Here is a tiny trained network, its code and every weight. The questions are about switching its units off for an input and a target symbol, where a switched-off unit gives its printed mean instead of its output.

import numpy as np


def w(rows, s, z=0):
    codes = np.array(rows[::2]) - 128.0
    scale = np.full(codes.shape[1], s)
    scale[-1] = z or s
    return codes * scale


def norm(h):
    return h / np.sqrt((h * h).mean(-1, keepdims=True) + 1e-5)


def softmax(a):
    e = np.exp(a - a.max(-1, keepdims=True))
    return e / e.sum(-1, keepdims=True)


def log_softmax(a):
    a = a - a.max(-1, keepdims=True)
    return a - np.log(np.exp(a).sum(-1, keepdims=True))


def net(x, mask):
    ids = ['Σαβγδεηθμξπτ'.index(c) for c in x.split()]
    T = len(ids)
    res = E[ids] + P[:T]
    u = 0
    for l in range(2):
        r = norm(res)
        for j in range(3):
            rows = slice(4 * j, 4 * j + 4)
            q, k, v = (r @ M[l][rows].T for M in (Q, K, V))
            z = softmax(np.where(np.tri(T) > 0, q @ k.T / 4**0.5, -1e9)) @ v
            o = O[l][rows]
            res = res + np.where(mask[u + j], z, o[:, -1]) @ o[:, :-1]
        u += 3
    return log_softmax(norm(res)[-1] @ U[:, :-1].T + U[:, -1])


Q, K, V, O = {}, {}, {}, {}
E = w([
[109,128,104],'Σ',
[207,141,49],'α',
[41,152,164],'β',
[142,120,216],'γ',
[30,108,150],'δ',
[84,65,143],'ε',
[140,149,185],'η',
[184,105,1],'θ',
[134,206,106],'μ',
[39,179,151],'ξ',
[92,237,110],'π',
[152,94,123],'τ',
],0.015)
P = w([
[133,79,114],'0',
[134,121,53],'1',
[65,176,138],'2',
[107,228,152],'3',
[98,188,113],'4',
[88,130,149],'5',
[1,111,160],'6',
[70,111,108],'7',
[155,124,248],'8',
],0.0061)
Q[0] = w([
[169,176,8],'0.h1',
[170,68,119],'0.h1',
[234,131,176],'0.h1',
[167,96,99],'0.h1',
[116,166,133],'0.h2',
[198,90,170],'0.h2',
[174,186,120],'0.h2',
[163,175,125],'0.h2',
[70,221,129],'0.h3',
[162,118,147],'0.h3',
[117,108,166],'0.h3',
[133,2,78],'0.h3',
],0.0095)
K[0] = w([
[131,20,130],'0.h1',
[147,53,139],'0.h1',
[84,111,109],'0.h1',
[210,57,139],'0.h1',
[140,43,163],'0.h2',
[34,19,91],'0.h2',
[63,119,198],'0.h2',
[83,135,113],'0.h2',
[254,116,96],'0.h3',
[107,111,155],'0.h3',
[44,206,131],'0.h3',
[100,18,105],'0.h3',
],0.008)
V[0] = w([
[221,55,109],'0.h1',
[124,190,161],'0.h1',
[122,164,104],'0.h1',
[115,114,255],'0.h1',
[62,27,97],'0.h2',
[113,166,199],'0.h2',
[20,114,66],'0.h2',
[127,150,239],'0.h2',
[125,203,158],'0.h3',
[130,83,155],'0.h3',
[184,127,77],'0.h3',
[125,146,57],'0.h3',
],0.0096)
O[0] = w([
[92,162,214,3],'0.h1',
[143,76,69,190],'0.h1',
[211,137,29,170],'0.h1',
[97,19,185,109],'0.h1',
[57,154,88,71],'0.h2',
[156,46,68,171],'0.h2',
[18,99,55,162],'0.h2',
[177,6,81,153],'0.h2',
[97,77,38,202],'0.h3',
[62,192,121,74],'0.h3',
[253,121,213,120],'0.h3',
[100,50,186,162],'0.h3',
],0.0051,0.0044)
Q[1] = w([
[223,81,175],'1.h1',
[2,48,133],'1.h1',
[75,117,54],'1.h1',
[76,138,146],'1.h1',
[148,194,81],'1.h2',
[222,101,138],'1.h2',
[51,162,51],'1.h2',
[160,126,98],'1.h2',
[89,32,153],'1.h3',
[127,169,82],'1.h3',
[211,152,245],'1.h3',
[143,179,139],'1.h3',
],0.0088)
K[1] = w([
[116,164,98],'1.h1',
[73,143,143],'1.h1',
[65,135,122],'1.h1',
[110,130,246],'1.h1',
[93,90,154],'1.h2',
[59,149,149],'1.h2',
[152,153,151],'1.h2',
[91,62,111],'1.h2',
[126,161,84],'1.h3',
[173,119,28],'1.h3',
[105,105,117],'1.h3',
[74,114,115],'1.h3',
],0.011)
V[1] = w([
[96,84,198],'1.h1',
[109,86,120],'1.h1',
[114,124,105],'1.h1',
[75,87,70],'1.h1',
[112,177,93],'1.h2',
[111,133,74],'1.h2',
[232,135,132],'1.h2',
[108,109,199],'1.h2',
[153,189,7],'1.h3',
[183,201,116],'1.h3',
[155,85,81],'1.h3',
[122,193,113],'1.h3',
],0.015)
O[1] = w([
[160,186,76,78],'1.h1',
[198,69,77,144],'1.h1',
[91,57,170,154],'1.h1',
[122,15,98,200],'1.h1',
[62,127,224,153],'1.h2',
[64,2,116,171],'1.h2',
[250,126,143,111],'1.h2',
[120,191,94,78],'1.h2',
[60,52,212,254],'1.h3',
[139,88,190,156],'1.h3',
[157,68,169,173],'1.h3',
[76,128,141,148],'1.h3',
],0.0062,0.0085)
U = w([
[208,128,38,226],'Σ',
[93,153,139,59],'α',
[36,147,58,189],'β',
[161,156,113,1],'γ',
[108,84,71,98],'δ',
[181,46,254,166],'ε',
[119,178,228,93],'η',
[226,100,52,97],'θ',
[102,117,73,63],'μ',
[181,200,208,166],'ξ',
[124,95,161,163],'π',
[124,217,136,106],'τ',
],0.0099,0.0084)

Each question gives the input, a string of symbols that net reads in full, and the target symbol t.
The units are the heads (4 rows each of Q, K, V and O). Each row of codes is followed by its name. A weight is (code - 128) times the scale printed after its matrix; where a second scale follows, it is the last column's (O and U).
mask holds one flag per head, layer by layer. A switched-off head (its flag False) gives its mean, the last column of its rows in O, instead of its output. The means were averaged over made-up inputs and are rounded, as every weight is.
A unit's drop is (log p(t) with every unit on - log p(t) with that unit switched off) / (log p(t) with every unit on - log p(t) with every unit switched off).
The circuit of an input: a set's keep is (log p(t) with only the set's units on - log p(t) with every unit switched off) / (log p(t) with every unit on - log p(t) with every unit switched off). Starting from all 6 units, units are removed one at a time, each time the one whose removal leaves the highest keep (on an exact tie, the one counted first), for as long as the keep stays at least 0.8.
units of the circuit, in order: the units of the circuit, biggest drop first
unit that matters most: the unit with the biggest drop
which heads matter: for each layer, one digit per head in row order, 1 if its drop is at least 0.15 and else 0, layers parted by /
drop of u: that unit's drop, to one decimal
input γ ε ε γ, target Σ: unit that matters most => 1.h3
input γ μ γ τ θ η, target Σ: units of the circuit, in order => 0.h1; 1.h3
input α μ τ μ μ α ε η γ, target ξ: units of the circuit, in order => 1.h1; 0.h3; 0.h2; 1.h3
input γ μ ε, target Σ: which heads matter => 110 / 011
input α α μ, target ξ: units of the circuit, in order => 0.h3; 0.h2; 1.h1
input ξ τ ε γ ε ε α θ, target β: units of the circuit, in order => 0.h2; 1.h2; 0.h1
input μ ξ π π μ ε μ θ, target ε: units of the circuit, in order => 0.h1; 1.h3
input α γ μ ξ, target ξ: units of the circuit, in order => 1.h1; 1.h2; 0.h3
input γ μ μ μ, target Σ: units of the circuit, in order => 0.h1; 1.h2
input γ β α μ μ μ μ μ, target ε: units of the circuit, in order => 1.h3; 0.h3
input γ μ μ, target Σ: units of the circuit, in order => 0.h1; 0.h2; 1.h2
input γ μ Σ, target Σ: units of the circuit, in order => 0.h1; 0.h2; 1.h2; 1.h3
input ε μ θ, target β: which heads matter => 110 / 000
input θ μ α α δ α, target ξ: which heads matter => 111 / 100
input μ α γ α δ, target ξ: unit that matters most => 0.h2
input ξ ε θ ε γ ε ε μ μ, target β: which heads matter => 000 / 010
input α θ ξ θ, target ξ: which heads matter => 101 / 000
input μ μ ξ, target ε: which heads matter => 001 / 010
input γ η θ ε, target Σ: drop of 0.h2 => 0.2
input μ μ ε η μ α ε μ, target ε: drop of 0.h1 => 0.1
